Here is a tiny trained network, its code and every weight. The questions are about switching its units off for an input and a class, where a switched-off unit gives its printed mean instead of its output.

import numpy as np


def w(rows, s, z=0):
    codes = np.array(rows[::2]) - 128.0
    scale = np.full(codes.shape[1], s)
    scale[-1] = z or s
    return codes * scale


def f(y):
    return y / 2 * (1 + np.tanh(0.7978845608 * (y + 0.044715 * y**3)))


def log_softmax(a):
    a = a - a.max(-1, keepdims=True)
    return a - np.log(np.exp(a).sum(-1, keepdims=True))


def net(x, mask):
    res = np.array(x, float).reshape(1, 7) / 4 @ E
    y = f(res @ A[0][:, :-1].T + A[0][:, -1])
    res = res + np.where(mask, y, B[0][:, -1]) @ B[0][:, :-1]
    return log_softmax(res[-1] @ U[:, :-1].T + U[:, -1])


A, B = {}, {}
E = w([
[82,113,65,87,87,25,98,174],'x0',
[94,232,127,247,108,57,129,165],'x1',
[120,204,124,127,118,133,22,92],'x2',
[126,136,123,123,122,134,130,125],'x3',
[134,133,128,122,135,129,130,130],'x4',
[232,133,160,121,59,120,102,175],'x5',
[116,123,99,179,140,255,126,227],'x6',
],0.0074)
A[0] = w([
[201,146,134,105,75,126,133,167,27],'N1',
[134,78,119,41,128,173,99,112,2],'N2',
[203,145,181,102,99,129,90,151,60],'N3',
[117,190,127,97,137,160,1,108,56],'N4',
[50,101,69,70,79,84,88,196,63],'N5',
[101,130,93,136,112,209,113,207,27],'N6',
[39,142,116,102,195,132,135,119,6],'N7',
[37,153,139,109,159,159,132,85,96],'N8',
],0.0088,0.0039)
B[0] = w([
[99,101,6,177,126,145,142,116,173],'N1',
[74,219,148,212,121,72,120,176,207],'N2',
[145,86,89,142,108,148,65,98,206],'N3',
[111,87,152,105,160,110,215,178,244],'N4',
[170,146,165,151,160,200,145,87,254],'N5',
[133,129,156,68,115,39,114,52,223],'N6',
[126,93,48,155,60,119,117,140,172],'N7',
[179,103,82,133,81,161,82,120,197],'N8',
],0.019,0.0043)
U = w([
[129,65,19,156,71,159,71,143,44],'0',
[60,254,138,224,109,85,100,193,78],'1',
[137,113,133,106,146,135,115,138,254],'2',
[141,125,150,48,110,49,100,29,77],'3',
[128,132,129,119,139,158,120,144,223],'4',
[190,152,156,151,182,244,132,91,86],'5',
[98,36,114,92,165,120,227,217,98],'6',
],0.0089,0.0076)

Each question gives the input, the list of numbers given to net, and the class t.
The units are the neurons (one row each of A and B). Each row of codes is followed by its name. A weight is (code - 128) times the scale printed after its matrix; where a second scale follows, it is the last column's (A, B and U).
mask holds one flag per neuron, in row order. A switched-off neuron (its flag False) gives its mean, the last column of its row in B, instead of its output. The means were averaged over made-up inputs and are rounded, as every weight is.
A unit's drop is (log p(t) with every unit on - log p(t) with that unit switched off) / (log p(t) with every unit on - log p(t) with every unit switched off).
The circuit of an input: a set's keep is (log p(t) with only the set's units on - log p(t) with every unit switched off) / (log p(t) with every unit on - log p(t) with every unit switched off). Starting from all 8 units, units are removed one at a time, each time the one whose removal leaves the highest keep (on an exact tie, the one counted first), for as long as the keep stays at least 0.8.
circuit, biggest first: the units of the circuit, biggest drop first
most important unit: the unit with the biggest drop
top k neurons: the k neurons with the biggest drops, biggest first
drop of u: that unit's drop, to one decimal
input [0,3,-4,2,-1,-8,-2], class 0: circuit, biggest first -> (N7; N8)
input [4,-4,1,7,6,-7,-5], class 0: most important unit -> N7
input [5,1,-5,5,3,-7,0], class 0: top 3 neurons -> (N7; N4; N8)
input [6,3,5,3,-5,8,5], class 0: top 3 neurons -> (N1; N3; N2)
input [2,-6,-2,8,-3,8,6], class 0: top 2 neurons -> (N1; N3)
input [1,-6,3,-1,0,8,6], class 0: top 2 neurons -> (N1; N3)
input [1,-2,5,2,4,3,-3], class 6: circuit, biggest first -> (N4; N6)
input [3,-5,-3,0,3,-8,-8], class 0: top 3 neurons -> (N7; N8; N6)
input [6,-4,7,4,-3,3,-5], class 6: top 3 neurons -> (N4; N6; N8)
input [0,-7,-7,6,4,8,-5], class 0: top 2 neurons -> (N1; N3)
input [6,-5,4,5,-4,-3,7], class 3: top 2 neurons -> (N6; N1)
input [6,4,-4,6,-3,7,-1], class 0: top 3 neurons -> (N1; N4; N2)
input [1,2,0,0,-3,7,5], class 0: top 2 neurons -> (N1; N3)
input [8,6,-4,-8,-3,-8,-1], class 0: most important unit -> N7
input [3,6,8,8,-8,-3,5], class 2: drop of N6 -> 0.2
input [-5,-8,-3,2,-6,2,3], class 1: drop of N2 -> 0.8
input [5,-7,8,5,3,0,3], class 6: drop of N5 -> -0.1
